[139 126 118  98 160  97 127 148  94] : (120)
[ 72 151 147 147 162 109 167 121 162] : (129)
[177 172 182 176  79 148 151 135 120] : (3)
[150  94 169 150 101 106 119 142 104] : (100)
[133 145 174 169 148 148 112 110 140] : (17)
rev: [148 169 174 145]
(17)
rev: [ 94 148]
(120)
rev: [160  98 118 126]
(120)
rev: [142 119]
(100)
rev: [162 147 147 151]
(129)

[126 129 118 131 133 123 133 127 129 137 143 115 144 166 107 122 128 141
 146 155 137 125 135 107]  (36)
[100  78 146  94 136 150 126 133 129 151 131 125 143 135 129 135 121 130
 139 135 102 121 131 133]  (136)
[106  98 102 148 110 154 135 126 129 129 150 133 125 131 151 128 133 112
 130  88 130 154 143 128]  (116)
[126 129 118 131 133 123 133 127 129 137 143 115 144 166 107 122 128 141
 146 155 137 125 145 107]  (103)
[152 112 127 148 110 143 135 126 129 129 150 133 125 131 151 128 133 112
 130  88 130 154 143 128]  (15)
rev: [130 121 135 129 135 143 125 131 151 129 133]
(136)
rev: [131 151 129]
(136)
rev: [151 131 125 133 150 129 129 126 135 143]
(15)
q: [106  98 102 148 110 154 135 126 129 129 150 133 125 131 151 128 133 112
 130  88 130 154 143 128]
(116)
rev: [143 125 131 151 129 133 126]
(136)
q: [152 112 127 148 110 143 135 126 129 129 150 133 125 131 151 128 133 112
 130  88 130 154 143 128]
(15)

[123 140 148 134 140 124] -> (37)
[124  99 124 144 126 133] -> (86)
[124  99 124 144 125 126] -> (99)
[127 133 131 134 140 124] -> (188)
[126 122 120 129 112 121] -> (131)
[123  99 124 144 126 133] -> (5)
[134 140 127 133 131 124] -> (75)
[133 140 153 139 106 134] -> (69)
[123  75 136 139 116 124] -> (63)
rev: [124 140 134 131]
(188)
q: [124  99 124 144 125 126]
(99)
rev: [127 140 134]
(75)
rev: [140 134 131 133 127]
(188)
q: [124  99 124 144 126 133]
(86)
q: [127 133 131 134 140 124]
(188)
rev: [121 112 129]
(131)

[177  99 110 108 136 119 140 117  87  99 134 118 106 129 138 136  96 148
 129 142 170] : (124)
[173  99 116 108 134 119 140 125  90  99 134 107 106 116 134 136  98 151
 130 142 159] : (91)
[172 106 106 108 140 119 140 110  90 104 130 133 106 143 143 136  98 139
 127 139 173] : (150)
[167  99 130 112 126 121 140 138 102  99 135  94 108  99 124 136 108 152
 131 142 137] : (71)
[176  99 116 108 134 119 140 123  89  99 134 110 106 120 134 136  98 151
 130 142 163] : (74)
[162  99 135 115 123 123 140 143 108 100 135  90 111  94 120 136 113 152
 132 142 128] : (96)
[122  90 124 108 130 119 140 132  95  99 134  99 106 107 128 136 102 151
 130 142 148] : (87)
[108 140 123 135  99 115 100 162 143 123 132 126 106 137 140 136  96 144
 128 142 173] : (110)
rev: [ 90 125]
(91)
rev: [100 108 143 140 123 123 115 135  99 162]
(96)

[128 119 167 182 141]  (82)
[182 144 110 103 113]  (19)
[127 136  93  83 115]  (48)
[128 122 165 178 140]  (83)
[128 167 119 182 117]  (61)
rev: [182 167 119 128]
(82)
rev: [141 182]
(82)
rev: [141 182 167 119]
(82)
rev: [122 128]
(83)

[154 133 139 149 123 122]  (27)
[142 128 128 131 128 122]  (54)
[121 113 144 128 147 132]  (148)
[154 133 139 149 123 108]  (81)
[123 106 163 125 169 142]  (106)
q: [154 133 139 149 123 122]
(27)
rev: [108 123]
(81)
rev: [113 121]
(148)
q: [154 133 139 149 123 108]
(81)

[149 131 122 118  95 129 128 145 168 150 143 157 120 101 178 121 136  73
 177 117 157 134] : (77)
[142 140  84 120 110 115 130  89 135 136 136 150  79 120 138 117  90 116
 161 152 115 117] : (50)
[111 100 108 132 131  92 142  96 157 143 168 120 150 126 182 131 144 169
 150 146 112 110] : (55)
[142  96 157 142 168 120 150 135 138 159 157 112  93 126 182 131 144 169
 150 146 112 110] : (119)
rev: [120 157 143 150 168]
(77)
rev: [150 120 168 143 157  96 142]
(55)

[147 159 173 163 172] : (30)
[173 187  91 126 143] : (16)
[127 138 128 119 124] : (108)
[128 127 138 119 124] : (22)
rev: [187 173]
(16)
rev: [163 173]
(30)
rev: [119 138 127 128]
(22)
rev: [124 119 138 127]
(22)
rev: [124 119 128 138]
(108)

[151 104 130 103 123]  (33)
[106 106 148 139 166]  (169)
[104 102 151 106 141]  (80)
[153 155 103 133  68]  (138)
[120 119 112 141 106]  (79)
[104 104 150 135 172]  (130)
[ 98 106 148 139 166]  (183)
[150 152 101 128  70]  (97)
[104 103 151 130 176]  (151)
q: [120 119 112 141 106]
(79)
rev: [135 150]
(130)
rev: [103 155 153]
(138)
rev: [130 151]
(151)
rev: [130 151 103 104]
(151)
rev: [176 130]
(151)
q: [106 106 148 139 166]
(169)

[143  87 158 128 159 150 144] : (42)
[143  87 158 128 159 106 127] : (51)
[159  87 152 139 104 145 134] : (68)
[ 85 159 117 121 112 169 102] : (123)
[159  87 157 142 147 161 124] : (2)
[143  87 158 159 128 106 162] : (21)
[154  87 151 133  81 117 154] : (181)
[135  87 159 117 121 112 169] : (160)
[142  87 144 131 128 142 131] : (35)
rev: [162 106 128 159 158  87]
(21)
q: [143  87 158 128 159 150 144]
(42)
rev: [169 112 121 117 159  87]
(160)
rev: [142 128 131 144  87 142]
(35)

[130 147 120 114 103 159 106 113 158 151 144 126 130 130 150 163 159 161
 135 118 140] -> (32)
[144 126 128 130 147 119 114 122 150 163 154 106 178 148 110 162 108 138
 120  91 134] -> (88)
[ 88 130 103 112 126  93 151  70 140 156 158 129 127 136  92  96 117 126
 121 159 161] -> (57)
rev: [130 130 126 144]
(32)
rev: [114 119 147 130]
(88)

[145 123  77 108 129 151 152 113 122 133 122 150 119 123 147 156 140 132
 124  80 135 133 174 126 131 147 117 153 128 149  81 128 132 109 129 146
 137 109 119 161 152 123  94 144 145 110 128 121 102 117 102 155] = (189)
[113 132 150 134 131 145 135 142 137 135 162 127 121 103 148 116 157 136
 148 147 132 161 131 136 156 111 109 119 120 135 130 110 148 110 118 119
 111 142 153 131 111 116  85 120 151 118 122 127 101 153 132 115] = (122)
[134 132 128 131 126 122 121 105 122 135  84 127 136 153 102 129  86 114
 129 136 121  93 111 128  97 152 148 124 136 113 153 156 111 150 138 120
 144 135 104 113 121 144 163 152 103 148 133 132 159  91 135 123] = (24)
[146 123  81 111 132 152 150 124 133 118 124 147 123 110 154 135 153 138
 123  75 122 144 171 122 148 150 113 156 119 143  81 124 125 112 119 140
 133 100 130 156 141 120  90 125 143 110 133 121 102 127 122 156] = (90)
[113 132 150 134 131 145 111 130 137 135 162 127 121 103 148 116 157 136
 148 147 132 161 131 136 156 111 109 119 120 135 130 110 148 110 118 119
 111 142 153 131 111 116  85 120 151 118 122 127 162 121 144 109] = (137)
[144 120 109 115 126 136 130 111 127 120  78 143 135 149 117 157 104 114
 113  96 137  97 137 154 123 164 105 154 132 133 125 152 107 146 138 143
 150 109 100 129 145 140 147 148 119 139 124 136 150  89 116 146] = (44)
[148 123  91 117 128 141 127 107 137 121  75 142 123 140 120 159  97 122
 123  93 137 105 141 123 105 164 154 142 134 123 112 147 116 140 145 144
 151 114 105 121 152 131 148 147 117 132 138 133 141  84 122 135] = (78)
[146 121  78 110 131 148 152 116 120 132  85 146 120 134 126 159 119 120
 118  73 133 113 173 133 118 152 136 145 124 133  84 143 116 125 126 140
 129  98 111 154 153 122 125 138 130 119 139 131 128  97 109 156] = (163)
[122 130 104 115 135 145 148 135 135 120 134 144 125 113 152 141 155 138
 138  88 135 146 168 121 148 125 106 135 122 142  79 114 141 100 121 138
 122 113 143 152 144 116  86 121 148 110 122 120  93 136 112 146] = (142)
[152 127 109 117 134 126 114 100 123 124  78 119 134 147 124 154  93 108
 117  97 128  99 130 124  93 141 152 138 140 120 137 160 114 154 144 148
 153 119 100 124 149 140 160 148 118 138 137 129 151  88 126 134] = (53)
[145 125  84 121 125 150 143 131 121 124 102 145 128 113 148 146 138 125
 123  70 130 130 173 133 125 146 119 151 118 143  89 146 119 104 135 148
 132 100 108 136 150 111 107 140 131 124 122 121 107 102  99 154] = (29)
q: [144 120 109 115 126 136 130 111 127 120  78 143 135 149 117 157 104 114
 113  96 137  97 137 154 123 164 105 154 132 133 125 152 107 146 138 143
 150 109 100 129 145 140 147 148 119 139 124 136 150  89 116 146]
(44)
rev: [154 164 105 123]
(78)
rev: [ 70 123]
(29)
rev: [141 105 137  93 123 122  97 159 120 140]
(78)

[112 103 114 145 138 118 126 123 118 119 144 117 128 137 129 130 104 139
 103 115 143 106 141 117 147 124 134 113 128 133 126 136 135 115 151 108
 132 134 126 123 135 106 129 107 128 110 146 131 111 119 146 109 137 136
 118 124 129 138 160 110  96 136 121 146] = (140)
[126 111 122 116 120 104 157 150 116 113 152 124 133 161 132 135 100 133
 150 114 152 100 140 113 108 150 139  82 146 125 120 162 135 125 134 126
 118 127 160 113 123 122 158 107 105 135 149 135 133  86 143  67 141 136
 131 131 144 114 146  90  91 155 108 139] = (20)
[126 130 116 159 124 105 108 131 115 114 141 124 124 146 128 135  82 126
 121 131 133  98 132 104 142 108 134 100 127 139 129 134 117 100 162 102
 145 143 135 122 146  75 126  95 126 120 157 117 111 123 160 110 148 146
 120 118 128 123 142 105  77 128 107 134] = (126)
[119 111 119 127 143 130 139 129 119 124 143 118 130 136 133 131 108 143
 103 107 150 102 143 118 140 132 127 110 137 124 128 144 147 128 145 114
 117 130 130 125 125 124 130 123 128 106 143 134 115 117 139 101 128 136
 117 130 128 148 170 110 112 150 127 152] = (149)
[124 115 118 126 134 123 152 137 119 121 153 128 129 139 135 131 105 142
 124 108 152  89 141 114 127 135 130  95 141 124 121 155 146 136 143 124
 110 125 143 131 125 126 133 116 120 119 147 141 119 105 142  80 134 139
 122 131 132 131 162  96  97 164 118 143] = (121)
rev: [137 152 123 134 126 118]
(121)
rev: [134 107 128]
(126)
rev: [116 133 126]
(121)

[ 93 141 110 132 106 114 106 115 106 131 111 149 123 124 149 106 126 125
 141 125 134 107 127 123] -> (6)
[138 110 131 109 153 135 133 145 122 128 173 126 116 120 126 153 113 125
 129 157 141 114  98 141] -> (70)
[132  99 106 142 136 132 127 126 130 137 143 111 112 126  88 136 126 125
 126 131 128 135 127 146] -> (134)
[ 99 110 114 168 103 109 126  92 107 138 123 123 120 126 158 103  99 125
 119 132 120 116 133 137] -> (52)
[135 126  98 141 140 138 116 127 136 128 117 131 123 119  77 140 147 125
 137 104 130 120 137 132] -> (45)
[114 141 106 132 110 129 105 140 118 123 122 156 125 120 119 129 146 125
 152 125 146 105 116 118] -> (7)
[120 133 119 169 123 121 134  93 122 123 115 139 134 111 146 123 109 125
 123 110 125  92 135 126] -> (178)
[106 129 101 145 116 120 110 113 112 131 118 141 120 120 122 116 127 125
 138 120 133 107 129 131] -> (89)
[136 128 108 131 151 139 123 131 130 123 138 142 121 110  96 151 134 125
 140 119 142  97 116 133] -> (192)
[116  99 117 130 129 122 124 129 114 139 160 119 109 125 130 129 108 125
 126 156 133 122 107 147] -> (152)
[105 125 141 144 146 133 147 115 126 122 150 129 134 113 153 146 101 125
 116 137 128 100 116 130] -> (85)
rev: [136  88 126 112 111 143]
(134)
rev: [106 132 110 141]
(6)
rev: [125 108]
(152)
rev: [113 110]
(89)

[107 121 140  77 108 112 142 112  78  78  89] -> (34)
[157 165 140 168  85  84 123 114 149 136 179] -> (13)
[ 84 127 140 168  85  84 123 114 149 136 179] -> (65)
[122 163  88 106 116 121 145 105 130 164  80] -> (84)
[140 152 160  84  86 145 143 108 112  97 153] -> (14)
[131 125 131 137 112 165 135 164 105  96 159] -> (93)
[165 157 163 147  78 116 129  94 111 108 132] -> (125)
rev: [ 78 112 142 112 108  77 140 121]
(34)
q: [165 157 163 147  78 116 129  94 111 108 132]
(125)

[109 162 104  89 120]  (8)
[109 162 107 144 163]  (49)
[109 162 107 144 173]  (73)
rev: [104 162]
(8)
q: [109 162 104  89 120]
(8)
rev: [104 162 109]
(8)
rev: [173 144 107 162]
(73)

[131 128 124 125 125 134 138 110 115 129 126  78  98 148 124 128 131 127
 103 127 111 129 128 146 138 126 127 125 103]  (23)
[128 114 127 125 131 121 131 164 133 129 127 140 129 114 117 126 131 125
 113 128 144 144 128 128 126 127 126 126 137]  (76)
[128 123 127 120 125 134 138 110 115 129 126  78  98 148 124 127 131 127
 103 127 111 129 128 146 138 126 127 125 103]  (139)
[111 131 128 146 138 130 127 120 124 128 128 124 127 129 129 128 127 129
 132 128 124 125 128 126 128 129 129 128 125]  (109)
[128 116 129 120 122 131 125 180  98 129 131 142 106 124 114 130 108 132
 142 128 142 132 129 127 142 118 114 125 135]  (39)
q: [128 123 127 120 125 134 138 110 115 129 126  78  98 148 124 127 131 127
 103 127 111 129 128 146 138 126 127 125 103]
(139)
q: [131 128 124 125 125 134 138 110 115 129 126  78  98 148 124 128 131 127
 103 127 111 129 128 146 138 126 127 125 103]
(23)
rev: [128 128 124 120]
(109)
rev: [131 128 124 148  98  78 126]
(23)
rev: [125 124 128 132]
(109)
rev: [132 108 130]
(39)
rev: [129 127 124 128 128]
(109)

[144 129 111 145 128 104  99 116 105 130 134 116 138 142 130 130 130 134
 133 138 165 136 132 129 103 123 134 160 120 111 126 122 134 170 165 119
 110 131]  (118)
[144 129 111 167 128 104  99 116 105 130 134 116 138 142 130 130 130 134
 133 138 165 136 132 129 103 123 134 160 120 111 126 122 134 170 165 119
 110 131]  (94)
[148 103  97 141  91 103 109 115 162 114 133  94 153 160 137 139 108 115
 124 155 149 148 147 122 110 120 171 169  81 117 130  91 105 143 135 130
 111 106]  (26)
[141 109 125 127 115 122 104 128 103  92 143 107 155 134 130 118 121 135
 112 108 163 137 163 126 102 115 134 153 117 115 133  97 139 155 142 143
  96 135]  (66)
rev: [128 104 122 115 127 125 109]
(66)
rev: [103 128 104 122 115]
(66)

